Here is a tiny trained network, its code and every weight. The questions are about switching its units off for an input and a class, where a switched-off unit gives its printed mean instead of its output.

import numpy as np


def w(rows, s, z=0):
    codes = np.array(rows[::2]) - 128.0
    scale = np.full(codes.shape[1], s)
    scale[-1] = z or s
    return codes * scale


def f(y):
    return y / 2 * (1 + np.tanh(0.7978845608 * (y + 0.044715 * y**3)))


def log_softmax(a):
    a = a - a.max(-1, keepdims=True)
    return a - np.log(np.exp(a).sum(-1, keepdims=True))


def net(x, mask):
    res = np.array(x, float).reshape(1, 4) / 4 @ E
    y = f(res @ A[0][:, :-1].T + A[0][:, -1])
    res = res + np.where(mask, y, B[0][:, -1]) @ B[0][:, :-1]
    return log_softmax(res[-1] @ U[:, :-1].T + U[:, -1])


A, B = {}, {}
E = w([
[145,50,99,110,209,181,102,139],'x0',
[163,184,96,153,141,203,159,97],'x1',
[154,113,156,207,178,65,125,102],'x2',
[189,163,85,69,188,2,101,111],'x3',
],0.0099)
A[0] = w([
[159,121,196,240,180,95,158,1,137],'n1',
[108,53,67,93,182,162,102,159,69],'n2',
[157,113,156,220,155,99,135,80,40],'n3',
[86,114,119,184,122,201,170,171,56],'n4',
[67,51,204,94,126,54,94,200,213],'n5',
[85,134,162,201,114,194,76,126,68],'n6',
[74,60,225,168,99,161,156,147,103],'n7',
[147,121,175,171,168,130,102,113,255],'n8',
[102,225,185,151,80,118,103,64,152],'n9',
[160,56,54,126,182,176,94,128,76],'n10',
[117,203,145,141,56,93,139,103,111],'n11',
[139,107,116,126,212,177,111,147,207],'n12',
[166,146,109,74,159,63,76,118,121],'n13',
[153,178,83,76,161,105,93,92,160],'n14',
[129,163,111,127,15,99,134,103,75],'n15',
[117,169,55,8,68,182,148,138,103],'n16',
[188,203,82,158,159,206,161,2,158],'n17',
],0.0074,0.0021)
B[0] = w([
[32,51,56,67,150,171,129,140,246],'n1',
[186,144,95,136,140,111,89,208,197],'n2',
[27,65,102,62,197,185,145,174,182],'n3',
[151,178,156,123,151,82,207,115,210],'n4',
[171,124,89,76,11,228,82,65,241],'n5',
[198,175,191,114,150,112,192,121,202],'n6',
[181,167,172,82,143,114,196,110,237],'n7',
[116,140,88,107,104,162,124,121,185],'n8',
[163,149,84,154,178,89,62,158,217],'n9',
[216,143,134,184,149,53,91,178,203],'n10',
[147,155,104,225,121,87,99,182,208],'n11',
[162,156,45,168,114,91,102,129,199],'n12',
[152,150,186,123,122,127,189,102,214],'n13',
[138,215,211,48,155,96,198,95,203],'n14',
[114,129,92,176,158,104,145,179,187],'n15',
[9,44,99,85,180,156,147,166,223],'n16',
[133,119,65,114,3,200,69,36,255],'n17',
],0.0067,0.0062)
U = w([
[143,101,104,111,28,152,57,18,254],'0',
[174,163,201,99,189,101,221,75,33],'1',
[2,56,87,102,193,137,113,163,149],'2',
[176,139,91,255,160,74,45,237,42],'3',
],0.0076,0.0026)

Each question gives the input, the list of numbers given to net, and the class t.
The units are the neurons (one row each of A and B). Each row of codes is followed by its name. A weight is (code - 128) times the scale printed after its matrix; where a second scale follows, it is the last column's (A, B and U).
mask holds one flag per neuron, in row order. A switched-off neuron (its flag False) gives its mean, the last column of its row in B, instead of its output. The means were averaged over made-up inputs and are rounded, as every weight is.
A unit's drop is (log p(t) with every unit on - log p(t) with that unit switched off) / (log p(t) with every unit on - log p(t) with every unit switched off).
The circuit of an input: a set's keep is (log p(t) with only the set's units on - log p(t) with every unit switched off) / (log p(t) with every unit on - log p(t) with every unit switched off). Starting from the 12 units with the biggest drops (on a tie, the unit counted first), units are removed one at a time, each time the one whose removal leaves the highest keep (on an exact tie, the one counted first), for as long as the keep stays at least 0.8.
units of the circuit, in order: the units of the circuit, biggest drop first
top k neurons: the k neurons with the biggest drops, biggest first
drop of u: that unit's drop, to one decimal
input [0,4,5,1], class 2: top 3 neurons	[n1, n5, n3]
input [-7,6,5,2], class 3: units of the circuit, in order	[n11]
input [-6,-2,4,1], class 3: units of the circuit, in order	[n11, n9]
input [-8,-7,8,4], class 2: top 2 neurons	[n1, n3]
input [-7,-6,-6,3], class 3: top 4 neurons	[n11, n15, n17, n1]
input [-4,5,7,0], class 2: top 3 neurons	[n1, n3, n5]
input [0,3,-5,-6], class 1: units of the circuit, in order	[n4, n6]
input [1,-2,4,-5], class 1: top 4 neurons	[n7, n17, n6, n16]
input [-3,-4,-6,-7], class 1: units of the circuit, in order	[n7, n4]
input [8,5,-7,7], class 3: top 3 neurons	[n10, n2, n12]
input [4,-7,-4,-7], class 0: top 2 neurons	[n5, n14]
input [7,-6,1,5], class 3: top 3 neurons	[n2, n10, n17]
input [1,-7,7,-3], class 0: top 2 neurons	[n5, n16]
input [-8,-5,8,-4], class 2: units of the circuit, in order	[n1]
input [0,2,6,1], class 2: units of the circuit, in order	[n1, n3]
input [5,0,7,6], class 2: top 4 neurons	[n1, n3, n7, n6]
input [2,-5,-2,-7], class 1: units of the circuit, in order	[n7, n6]
input [2,2,-5,-2], class 2: drop of n1	-0.1
input [2,-6,3,-7], class 1: drop of n7	0.5
input [7,4,5,-6], class 3: units of the circuit, in order	[n10]
